Rows lie near named flat spaces through zero. A row that begins with a name and a colon came from that space; any other row is followed by the name of its block's space that it lies nearest.
hs_gd: [ -46   14  -21  -83 -156  -36   12  -36  -90  111 -143 -151  -95  -46
  -24 -160  273 -227 -272  -76  -29  284  -68    4   56  -18]
tj_mp: [ 517    0   47  180 -215   -7  536 -170 -321 -394  -25  238  218  181
 -127   95  104  -66  172 -128  109  -48  254  -40  -45 -328]
pm_zs: [ 299  125   78  -25  -31   77   80 -102   -9 -132  -64  141 -153 -270
   30  -90  -78    2 -193  -46  458   33  264   83   61  -60]
hs_gd: [  -9   33  -26   73 -230 -159  323  -85 -253 -172 -293  -56  -22   90
 -242 -122  446 -275  -18 -175   72  215 -160   34  -53 -172]
hs_gd: [-256  163  190  169  416 -181   99   84  -92 -149  -56   16  164 -115
 -143   -3  -76  138  288  -33  299 -260  423   -2  280  -46]
tj_mp: [-120 -107  -93   -4  -81  -94   72   68    2  108   72 -141    2   93
   18   96  -87  -48  152  123  -81  -36 -190  -54 -160   73]
pm_zs: [-645  171  143  175  739  -81 -367  124  308  -56  -70  162  127 -246
 -118   -9 -220  430  320   18  176 -479   79  129  161  263]
pm_zs: [ 139  -25  172 -150  238   79 -107  304   23  109  382 -145 -317    5
   63  137 -653  172  213  355  196 -152  497 -190  249  -22]
tj_mp: [ 100  -40   30   64  -56   60  -16  -59  -60   67   71   62 -118   10
  -96   62  -23   -6  -97  109  -20   19  -12 -143    3   35]
tj_mp: [-407  -10  -25   49    7  -12 -269  -59  -11  451  208 -157 -173  -19
  -21   71   76 -101 -322  255 -348  136 -265 -282  -70  373]
tj_mp: [-320  -34   47  130  144 -334  104 -165 -126   18 -406 -115  283 -178
 -240 -236  504 -201 -144 -219   52  189  -79   43  252   14]
hs_gd: [ 175  -86  -69   39  -67   94   17  -62  126 -371 -144  146  157   79
   76   17  -30   54  202 -167  131 -208 -274  123 -181  -43]
hs_gd: [ -69  158  185  119  385  -52  -40  -23   21 -196   12  186   -4 -153
 -138    0 -124  205  116    0  250 -182  286   15  192   14]
rg_mt: [  30  -18 -147   81 -477  -18  173 -136 -268   82   -7  -30    4  355
 -117   84  523 -267 -157  -83 -498  295 -377 -128 -238 -102]
pm_zs: [-124   49  108  -62  344  159 -403  191  238  -65  124   23  -84  -19
  109   41 -345  271  170   56   75 -277  118    1  168   83]
pm_zs: [ -10 -140  -41   40  -24  134  -39   79   57 -120   10   25  -23  201
  -41   76 -138   36  228   74 -101 -195 -261  -74 -161   46]
hs_gd: [-308  150   39  128  372 -115   50  -74  105 -211 -110  187  324 -115
  -21  -68   52  175  178 -152    7 -208   53  206  -34   87]
rg_mt: [  20 -125  179 -183  371  241 -297   54  221  150  252  -41 -445 -310
   47 -126 -661   60 -260  445  202  -27  144 -204  103  403]
pm_zs: [ 565 -357 -142  118 -706  -75  656 -334 -437  300  -61   19 -171   43
 -358   22  277 -461 -407  253 -116  482 -226 -293 -275  -78]
tj_mp: [ 624 -157  -45 -126 -336  239   41  -61  -18   44  310   75 -177  108
  182  161 -299  -16 -154  178  -64   91   59 -151 -120  -69]
tj_mp: [ 544 -215  -72  -44 -418  148  -34   21  -20 -127   -3  -18 -135  191
   57  154  -76  -51   69  -24  168  -23 -186 -106  -26 -219]
rg_mt: [ 160  -93 -185  -68 -485 -131  -78  -42  -92  354   51 -199   75  162
  133  151  362 -145 -205 -105 -303  316 -190  -51   25 -173]
hs_gd: [-312  229  103  195  370 -479  178 -214 -124  200  125  213   69 -182
 -378   65  267  173  -66   78 -228  227  222   50  117   45]
rg_mt: [-200  -64   95  221  -56 -497  196 -211 -452  523   36 -191  -35  -23
 -495   66  534 -261 -340  174 -299  498   86 -380  346   -8]
tj_mp: [ -29  -58 -156 -142 -181   73 -374  142  256  192   97  -77 -276   72
  127  141 -104  118   26   74  -72   -1 -395   53 -164   56]
hs_gd: [ -31  168  134  -63  263   69 -148  152   72   25  207   95 -316  -57
  -72   44 -287  226   71  169   78  -62  298    3  115   -1]
hs_gd: [  76 -120  -66  -97   51  -75   54  -94  166   83 -161   15  174 -286
  103 -168  -50   -2 -141  -55  133   81    6  205    1   62]
rg_mt: [-245   40  -57  -52  -35  -47 -184  188  -10  499  201 -144 -112  113
  -19  128   40   86  -30  152 -398  113   77  -70   76   -9]
rg_mt: [ 539 -319 -162   18 -675    3  484 -265 -300  177  -37  -47 -126   66
 -126   15  181 -425 -348  157  -61  388 -274 -215 -287  -54]
tj_mp: [ 725 -349 -116   -5 -426 -284  426 -104 -143 -113  -50   51   35  171
 -210  189   41  -46  233   -6  109  203 -127   21  -25 -422]
rg_mt: [  97   27   77    6   -7    1   56  -33 -114  -26   73    7 -141   21
  -91    5   -2  -57  -77   69   18   94   99 -110   64  -25]
hs_gd: [ 101 -134   19  -46   44  168 -235  224  161  -69   31  -99  -40   39
  157  100 -391  136  270   60  281 -340   29  -63  101  -16]
pm_zs: [ 337  -93  -97   -6 -178  111  193  -17   73 -227  -65  192    8   60
    9   44 -139   73  189  -33  132 -124 -121  146 -250 -124]
pm_zs: [  49   65   63  290    8 -134  747 -269 -364 -232 -179  218  275 -113
 -277 -112  177 -191   21  -17  174  -27  252  -14 -166  -22]
tj_mp: [ 250 -139 -120 -164 -416  258  -66   47  -19  194  158 -150 -213  155
  206   48  -95 -183 -221  131 -178  146 -173 -148 -180   31]
pm_zs: [ 557 -102 -144    7 -520   47  450 -221 -230 -294  -82  119  311  297
   94   21  336 -231  -33 -271 -235  196 -111   70 -227 -322]
tj_mp: [-313  138  155   32  274  -83 -132  154  -69  161   78 -179  -79 -109
  -31   -2  -99   33   26  100  156  -83  343 -133  299   66]
tj_mp: [ 193  -75  -20 -116 -235   82   80   56 -138   77   86 -144  -89  176
   55   -5   27 -169  -94   40 -176  185   53 -109   20 -114]
pm_zs: [-144  -78   85   86  137 -480  -91  -11 -126  591  240 -148 -235 -130
 -369  220   37   90  -97  338  -96  285  142 -261  353   25]
rg_mt: [-414 -105  -92   39  212 -118  -65   26  217   38 -153  -37  148 -100
  -31  -64  -49   64  173   27  -25 -161 -351  127 -171  239]
pm_zs: [-258  -18   82  -20  259   43 -325  177  123   84  131  -97 -181   41
  -36   65 -233  135  130  169  -35 -154  -41 -132  121  146]
rg_mt: [ 118 -108  -76 -201 -182  205  -64  119   32  281  225 -153 -117   97
  222   14 -219  -75 -150  180 -272  113   47  -88  -84   55]
rg_mt: [-334  284  126   64  442  116 -170  186  133 -325   13  154   71   53
   32   -1 -156  291  364 -114   73 -396  206  149   49    7]
rg_mt: [ 203   34  -14  -53 -106  154  -85  -15   72 -170  -11   93 -101   23
   90    4  -37   30  -29  -77  107  -30  -71   57  -71  -52]
tj_mp: [-195  -93 -103  105 -367  -24  337   -6 -345  280  103 -309   25  193
   10   81  122 -398  -79  202 -211   79 -134 -331 -248  143]
tj_mp: [ 221  237  148  110  303    6  101  -85   63 -525 -186  395  242 -158
  -37  -72    5  283  210 -324  395 -247  399  303  173 -246]
hs_gd: [  23   44  -86 -126 -216  196 -120  -46   41    4  -22 -108   86   12
  335 -101  121 -174 -270 -155  -95   88 -107   37 -102   69]
rg_mt: [ 204 -155  -62   20 -306 -133  247  -28 -189 -144 -383 -198  329   67
   20 -115  361 -272   47 -322  199   87  -12   53  170 -299]
pm_zs: [ 119 -119   42  168  -36   16  134  -14 -135  294  116   41  -32 -100
 -144  142 -201   39  -24  272  117 -119  242 -241   71   47]
pm_zs: [ 509  -64  146  -46   81  211  -39  138   -2  -92  382  168 -234  146
  -12  231 -546  264  213  255   60 -177  406 -174  146 -166]
hs_gd: [ -60  -77  -47  -53 -216  117  -30  140 -117   98   25 -247  -19  238
   94   16   58 -189    8   15 -185   25  -80 -159   -5  -31]
hs_gd: [-350  336  228  109  375  274 -268  350  -44 -219  254  -37  -93  197
  119  161 -353  230  401   58  147 -551  448 -188  182   24]
pm_zs: [-191  319  207  295  462 -274  374 -224 -151 -199 -170  295  278 -434
 -232 -122  105  123   17 -112  463 -148  561  146  177   21]
hs_gd: [ 547 -217   51   40 -266  -74  103 -230 -166  157   46   -3 -130 -166
 -102   69   -9 -149 -339  133  259  239  102 -249  193  -66]
rg_mt: [-380   16   56   11  300   86 -197  217  128   73   44  -83  -66  -13
   -4   -4 -270  128  203  150   18 -272   27  -49   29  182]
rg_mt: [ 484 -140  -22  -45 -412 -295  327    1 -288  101 -139 -222   -5   -2
  -99   46  212 -216  -15  -97  324  301  245  -37  290 -435]
[-670    8 -124  -55   79  106 -445  331  209  151  -89 -327  146  212
  240    1   52   24  243 -103 -269 -272 -350   34  -49  163]
hs_gd
[-225   -1 -125  -28  -42   15 -272   84  211 -137 -205  -10    5  136
   17  -11  197   69  169 -203  -86  -85 -494  182 -137   -8]
tj_mp
[-331  115   79   42  457 -173 -342  -83  223   66  119  168    3 -133
 -110   35   14  289  -31   33 -217    9  -83   74  110  194]
tj_mp
[  31   -4 -111  132 -266 -165  285 -160 -198   27 -134   50  237  123
 -117   31  439 -134  -35 -164 -221  163 -133   42 -112 -148]
rg_mt
[-202 -206 -130  -17  -90  -39  240   50   -9  133 -156 -186  126   -9
    0 -118  -35 -198   70   93  -53  -15 -219   13 -219  140]
pm_zs
[ 163  -24  -58  -92 -105    6  -32  -79   32   93  168  103  -99  111
  -16   57   59   40 -135   52 -365  236 -117   24 -104  -33]
tj_mp
[ 198   -5  -14   36 -152 -130  252  -94 -178  -15  -37  106   -7  119
 -225   13  262  -51  -25  -53 -184  242   28   29    5 -220]
tj_mp
[  -9 -110   66 -219   29  447 -193  361   29   12  102 -268 -110  224
  251 -110 -389  -89   82  120 -121 -175  201 -162  113   22]
hs_gd
[ 331 -278 -167  -69 -394  223  200   54    4 -157  -91  -75   96  211
  173   12 -145 -167  158  -18   27 -122 -270   -8 -289  -77]
pm_zs
[ 391  -73   34  142 -125 -302  649 -407 -342   79  -73  204  234 -200
 -285  -91  302 -189 -315    4  -40  404  307   -9   52 -142]
tj_mp
[-279  141  160  -12  497  260 -407  139  253 -117  148  116 -102  -91
  102  -27 -396  279   92  104   55 -349  144  -19   87  251]
tj_mp
[ -37   63   68  181  140  -44  -66   19   32 -359 -188  119  134   26
  -94   69   49  149  325 -196  330 -324  -37   52  102 -111]
tj_mp
[-194   60   44  -28  253  256 -358  -27  260 -148 -131  103   66 -156
  162 -177  -62   90 -137 -121   55 -183 -119   98    8  228]
hs_gd
[ 581 -288 -121   36 -649 -279  677 -284 -473  174 -120 -106  111  118
 -232   -6  461 -459 -281  -16 -151  569  -23 -144  -25 -321]
tj_mp
[ 110   33  -21  -86   -6 -274  -38  -75   43  236  119  104 -300  -84
 -243   71  117  127 -142  107 -146  381  -48   98   47  -94]
pm_zs
[ 457   -5    3   79  -39 -109  547 -172  -95 -349 -106  298  224  -98
  -85  -18  -59   57  181 -109  290  -45  262  215 -111 -241]
pm_zs
[-125  -89  -80   38  -38  -23   58   35   23 -187 -193  -84  296  140
   76  -37  119  -68  225 -184  -41 -147 -218   78  -80  -34]
hs_gd

Each name stands for a flat space through zero: a line, a plane or more. A row that begins with a name and a colon came from that space; any other row is followed by the name of the space it lies nearest, among the names in its block.
phpc: [-205  469  -67 -132  317 -243 -248   83  250  119 -116   57  429 -102
 -158  239 -165 -176 -410 -292  405 -363   11  281 -201 -136]
qbcl: [ 286 -729   81  235  -32  194  459   66 -135  241  153   81 -305    9
  389 -207  -59 -282  393  355 -400  345 -242 -175  188 -169]
zfzd: [ -56  117   29  -49   90   37  -73    1   22  -48   79 -100   -3  -75
  -58  -55   44   29  -36   46  -70  -17 -111  118   96  -41]
grlg: [ 129  219 -200   73  -76  -53  263  -50 -132  156  -61  154  137  -65
 -151  140 -147 -121 -232 -210   90  -83   77 -284 -226   -2]
rdhh: [  56  165   87  -18  188  340  -85  -92  236  -47  164   -5  519   44
  108 -137 -356 -197 -153  116 -223  199 -590  149  -63 -410]
grlg: [ 120  -20  -62   37 -139  114  226  -40   54   98   56   41  220  -61
    5  -22 -244 -192 -135   13  -20   36  -54 -206 -147 -174]
phpc: [-203  169  203 -104  -59  254   28  -50  235 -185   71 -174   88  -29
  -93 -107   85  -60 -148   35 -341 -131 -461  136  151 -109]
qbcl: [ -65  382 -105    5  -41  -39  127  -79  130   91   21 -129  211 -231
 -196   66 -105 -150 -384 -187  216 -241  -38 -184 -204  -89]
qbcl: [-487 -159   75 -244 -254 -253  193  340  115 -257  -45   21 -359 -261
  145   37  287  -94  -76 -188  -49 -235  268  191  264  165]
rdhh: [ -60   37   54  -57   29 -183   93   20   15  180 -160  126 -154   -4
  -82  135   32   32   20 -231   88 -335   52  -55   99  154]
zfzd: [ 116 -176  104    9  -35  268   -5  -60   60   29   55  228  322  156
  103  -50 -248 -118   52   90 -306  231 -267    6  -88 -316]
qbcl: [  -8 -188   22  -16  -49   92  208  139   50 -127   78 -149 -134  -19
  160 -137   35 -142   54  214 -171   71 -124  115  207   40]
zfzd: [ -67  623 -117  -90   18  -38 -121  -89   96   11 -127  -88  386    2
 -511  218  -17  -17 -474 -200  201 -400   50   48 -253   19]
rdhh: [ -59  680  -75  -37  195    7 -176 -174  122   40  -59    0  440  -31
 -296  149 -160    3 -415 -302  187 -230 -238   -6 -251  -99]
grlg: [ 321   24  -12  232  115  296   13 -232   32   90  105 -225  187  143
   27 -156 -167  -53   44  274  -33  221 -375 -163 -128 -122]
rdhh: [ -36  233  -40   50  103  -30 -384 -107   27 -171 -139   19  214  241
   -9  106   38  176  -53 -110  238   99   44   86 -256   94]
zfzd: [-165  224  -85  -99  -31 -209  120   94 -145  -78   -5 -117 -366 -227
 -173   35  270  130  -80 -146   40 -235  190    7  210  280]
qbcl: [  -9   19  105   53   40  184  -68 -115    1 -127  104 -133  -87   24
   65 -152   97  111  105  101 -209  165 -304    1  104  -21]
grlg: [ 222  127   22  -10  -57  113  -57 -254   53  190  150 -255   60 -120
 -212 -154 -208  202   49  126  147  -91   12 -290   26  -59]
qbcl: [  70 -221   25   -3  146  -93 -227   14 -261   38   76  161 -263    8
  114  -56   88  273  363   61  -76  256  174   75  166   25]
zfzd: [-279  782   23 -201  458 -247 -684  -31  437   41 -201 -300  530   43
 -490  275   12   43 -485 -183  632 -655   29  533 -200    7]
rdhh: [ -11    7   73   45  -75  122    3  -89   71  -38  -49   17   91  113
  -10    9    9  -16  -26  -25  -95    5 -158  -63  -86  -33]
grlg: [ -91  193  -86  -47  -65  -64  -35   27    0 -148  -96   79  119   48
  -29  102   -3   19 -158 -170  102  -23  100   13 -129   88]
qbcl: [ -40 -483   67   55 -243  125  658  234   88  -22   29   10 -238  -65
  326 -109   21 -453   35  145 -372   21 -240  -60  210  -22]
rdhh: [  77 -193  244  -26  230  178  -48  -31  298  242   45   41  252   93
  136  -83 -292 -200  106  146 -143  -69 -457  164  119 -318]
phpc: [ -51  -44  -48   75 -278  251  453   30  -75 -303  132  -33 -118  -91
  216 -167   59 -169  -93   26 -412  291 -313 -191   53   -3]
phpc: [-120  214  234 -302 -149  358  -44  -84  432  -33  157  -24  598  -94
 -218 -108 -385 -147 -294   37 -313 -210 -404  121   45 -471]
zfzd: [ -47   56   54  -79   65  108  -75    4   57  -21   99   98  207  -54
   13  -38 -127  -58  -65   -2 -171   85 -177  115    8 -238]
grlg: [-153 -135  -80  -24 -181  -92  351  220 -148 -172  -29  126 -287  -99
  144   30  189 -132  -33 -101 -196   46  100   -2  118  153]
qbcl: [ -38 -707  106   22 -137  -16   97  184 -157 -101  207  -34 -558 -145
  413 -254  219   62  481  313 -245  384  201   38  341    8]
phpc: [ 131 -157 -174   58  -92  -45  124   59 -148   54   78  171   85  -92
  144    0 -184 -103   -3    8   78  261  246 -162 -169 -125]
rdhh: [ -36   96   29   -6 -126  228  150  -39   50 -139  124 -158   58  -76
  -82 -115   41  -91 -140  110 -273   41 -251  -20   38 -100]
grlg: [-132  201   71 -124  103  -23 -268   -4  160  -37  -23  -80  179    6
 -163   49   15   49 -119  -20   87 -179   -9  225   -6  -58]
zfzd: [-117  328 -159  -15  -94  -80  144   62   41 -151  -65 -202   29  -89
 -172   83  118 -103 -333  -90  167 -205   93   -1  -99  175]
phpc: [-175  183  162 -157   14  104 -128   24  260 -112 -117  -53  231  159
 -199   77   45  -58 -172  -14 -133 -297 -223  295   53  -20]
phpc: [  37  471  -31  -25  155  286    1  -68  261  -60   28 -135  621   87
 -207   16 -256 -292 -446   61 -104 -104 -514  191 -178 -257]
rdhh: [ 113 -277   21  108   33  131  277   37   67  189  170   25   72 -151
  237 -128 -216 -326   21  149 -146  171 -244 -102   -1 -313]
grlg: [  47  145 -119   42  -59 -157 -234 -129 -319    8  -30   43 -195  -23
 -257   93  228  376   82 -113  150   46  431 -169 -121  179]
qbcl: [  -9  204  -46   40  -32  117  212  -60   38  -36  101 -119   55 -152
  -13  -77  -58 -118 -187  -37  -86    4 -259 -137  -17  -68]
phpc: [ -49  -41   -1 -193  109 -421 -236  146    7  254 -236  175  -75   49
 -198  256    1  147   86 -168  408 -443  565  185   70  198]
rdhh: [  51 -267   59   80   69  -64  173   55  -14  281   15   21 -182  -95
   32    9   46 -165  108   70  -46 -107  -14  -38   85  -79]
rdhh: [-381  572  -98 -101  -15 -114   43   89  244 -200  -99 -116  277 -181
 -186  183   90 -240 -603 -330  192 -346  -82  138 -215    2]
zfzd: [ 245 -151  -44  220 -111  138  -44 -205 -110  -14  -67  127   99  279
  168  -14 -113  112  171   15   50  348   -6 -312 -280   24]
qbcl: [ 216  187  -52   80  192  -20 -129 -186   97  376  -29   84  405   13
 -136  104 -359  -70 -124  -97  312 -115  -39 -168 -294 -230]
grlg: [ -98  168  -11   33  -22  -86 -300  -87  -62 -232 -142 -108 -131  180
  -79   68  284  310   49  -80  181    6  173   34  -82  303]
phpc: [ 136 -244  113  -95  178  -67 -153   36   70  361   32  108   90   -9
  -65   13 -211  -17  186  138   58 -144  115  138  120 -205]
qbcl: [ -36  126  -34  -42  -44    5  105   24  119  102  -69  171  331  -17
  -91  139 -190 -232 -266 -163   21 -151  -43  -23 -197 -180]
zfzd: [-130   66   -8    0 -100   81  231  117  140 -302 -131  -90    4  164
  147    9   83 -179 -150  -23  -98  -44 -239  112   41  206]
grlg: [-199 -461  355 -143  228  263  248  299  448   64  278 -159   35 -212
  359 -285 -123 -566   55  407 -543  -41 -713  527  503 -493]
rdhh: [-360  595 -121  -99  -58  -74   -8   63  141 -346  -86 -151  182 -115
 -184  136  177  -91 -525 -286  128 -225  -54  137 -167  119]
zfzd: [ -52  126  126 -113  113  184 -137    0  383    2  -14   12  563  120
   -6   16 -314 -243 -223   40  -29 -112 -348  252 -104 -311]
qbcl: [  64  439   26  -49  263  108 -342 -138  189   48 -104  -52  511  232
 -301  119 -167   12 -229  -11  113 -200 -245  233 -171 -103]
qbcl: [  11  -10  128   -8  -24  308  193  -62  257   82   36  309  541   61
  172   -8 -434 -368 -195 -118 -320   96 -568  -63 -171 -469]
zfzd: [ -67 -102  -57   16 -222 -214 -127   24 -297 -322 -128 -254 -699  121
  -72  -19  574  511  320   70  146    7  542  -42  211  667]
phpc: [ 171  -93  -61   57  -35 -109 -218 -102  -83  179  -72   69   77   98
 -117   93  -67  158  109   16  292   11  393 -142 -215   12]
grlg: [ 137  106 -155   45 -170  -98   30 -125 -183  161  -43  155   69  -57
 -206  123  -89  113  -74 -177  186  -27  354 -344 -256   10]
phpc: [  75  176  -52 -101  352 -219 -398   40  124  234 -143  139  393  135
 -118  202 -273    5  -72  -78  435 -207  199  276 -150  -78]
rdhh: [-106  116   51 -134   -4   72  -77   53   76 -189   38 -125   24    6
  -76  -59   62   50  -53   80 -122  -54  -82  211  153   35]
phpc: [  21 -352  107   97  -52   96  171   75  -50    1  -42   17 -227  140
   94  -26  205 -115  180  172 -298   55 -127   66  124   43]
grlg: [ 247 -493   75   33  129  109  127  133  -49   47   63  -22 -208  186
  308 -187  -99  -54  410  391 -209  220 -140  170  346   55]
zfzd: [-134  233    0   50  250   49   66  101  169  -90  -80  -88  168   78
   35   74   69 -306 -264  -25  -65 -115 -427  296  -28  -22]
zfzd: [  18 -120 -137   36 -366   26  533  123   15 -114    5 -169 -149 -112
   68  -57   12 -239 -148   70   -9  -53  118 -236   13  163]
grlg: [  89 -602  162   -6 -260  -47  129  102  -99  -26  -66 -351 -752  153
  -47 -145  448  248  520  438 -105 -173  362   28  480  488]
rdhh: [ -58  -85    7  -53 -127   46  180   87   28 -159   89 -165 -180 -103
  105 -138   55  -24   28  112 -100   34  -26    7  194   89]
phpc: [  70 -594  153   45   40  182  260  172 -106  -61  149  108 -345   55
  444 -236   45 -124  415  300 -535  372 -317  145  402  -68]
[-232   85  148 -255  184 -171 -182  130  154   66  -37  115    4  -99
  -50   70  -25   43   -7 -159   17 -304   -7  312  240  -44]
zfzd
[  61  351 -211  158 -174  -78  107 -126  -53   49 -214 -109  137   85
 -378  241  133  -59 -355 -166  301 -262  232 -270 -422  197]
phpc
[ 157 -177   74   43   90  -59 -326 -130  -90  152  -20   -6 -120  133
  -42  -18   32  304  325  114  154   56  217  -35   19   61]
grlg
[ 169 -329   89  115 -186  251  349  -71  -23  143  194 -157 -175 -124
   22 -210   -3 -140  135  288 -330   97 -198 -244  131 -159]
rdhh
[  59  313    0  -43   69  -19 -274 -156  114  158 -147   54  393  150
 -345  188 -140   71 -188 -130  229 -267   71    6 -258  -65]
zfzd
[ -30 -364  237  -74   29  318  163  158  281  -76   87    8  178  133
  258 -162 -150 -353   72  310 -475   95 -514  332  237 -282]
zfzd
[-255  347   12 -183  182 -206 -437   41   31 -235  -40 -139  -90  -35
 -109   39  205  322  -29 -125  231 -137  162  312  133  218]
phpc
[-134 -112  102  -14  -38  183  267   70   74 -159  234 -159 -191 -236
  242 -249   54 -151   18  125 -359  159 -399   27  274 -126]
qbcl
[  32  -25   13  129 -357  195   96 -185 -100 -188  -78   44  -30  186
  -46    4  146  123   11  -60 -186  160  -23 -319 -201  106]
rdhh
[  27  338  -78  -84  174 -238 -435  -82   21  222 -218  215  388  137
 -356  315 -136  144 -170 -260  431 -291  353   87 -320  -22]
qbcl
[ -28 -494  144  173 -311  315  493  -16   77   46  225   57  -67 -209
  332 -208  -38 -389   36  126 -485  305 -374 -317  -37 -404]
qbcl
[-198  680  118 -224  271  119  -17  -20  573  155  -88  -63  767  -47
 -350  166 -373 -415 -653 -231   46 -646 -619  311 -100 -341]
phpc
[-154  217  -71 -136   18 -287 -325   33  -52 -153 -134   16  -96   24
  -81  122  124  324    8 -211  360 -119  418   96  -11  287]
phpc
[ -10 -588  -20  132 -352  145  601  222 -247 -335  142 -125 -677  -65
  431 -271  345 -124  298  300 -503  410  -54 -119  355  245]
grlg
[  20   91   43 -111   53  106 -366  -46  205    5  -37  179  622  184
  -85   94 -312  -50 -144    5   80   43   12  197 -277 -320]
qbcl
[   3 -110 -102   81  -29 -165   -1    2 -227   -1   30  136 -243 -111
  175    1   71  141  146 -129  119  223  252 -189  -50   81]
zfzd
[ 149 -426 -150  111 -331  -57  570   61 -283  166  128  348 -255 -272
  335  -69 -198 -149  142 -136 -121  316  225 -547  -40  -98]
zfzd
[-113 -664  203   63 -251   71  423  167   35 -163   27  -80 -613    6
  494 -222  247  -97  389  178 -338  149 -158  -68  398  198]
qbcl
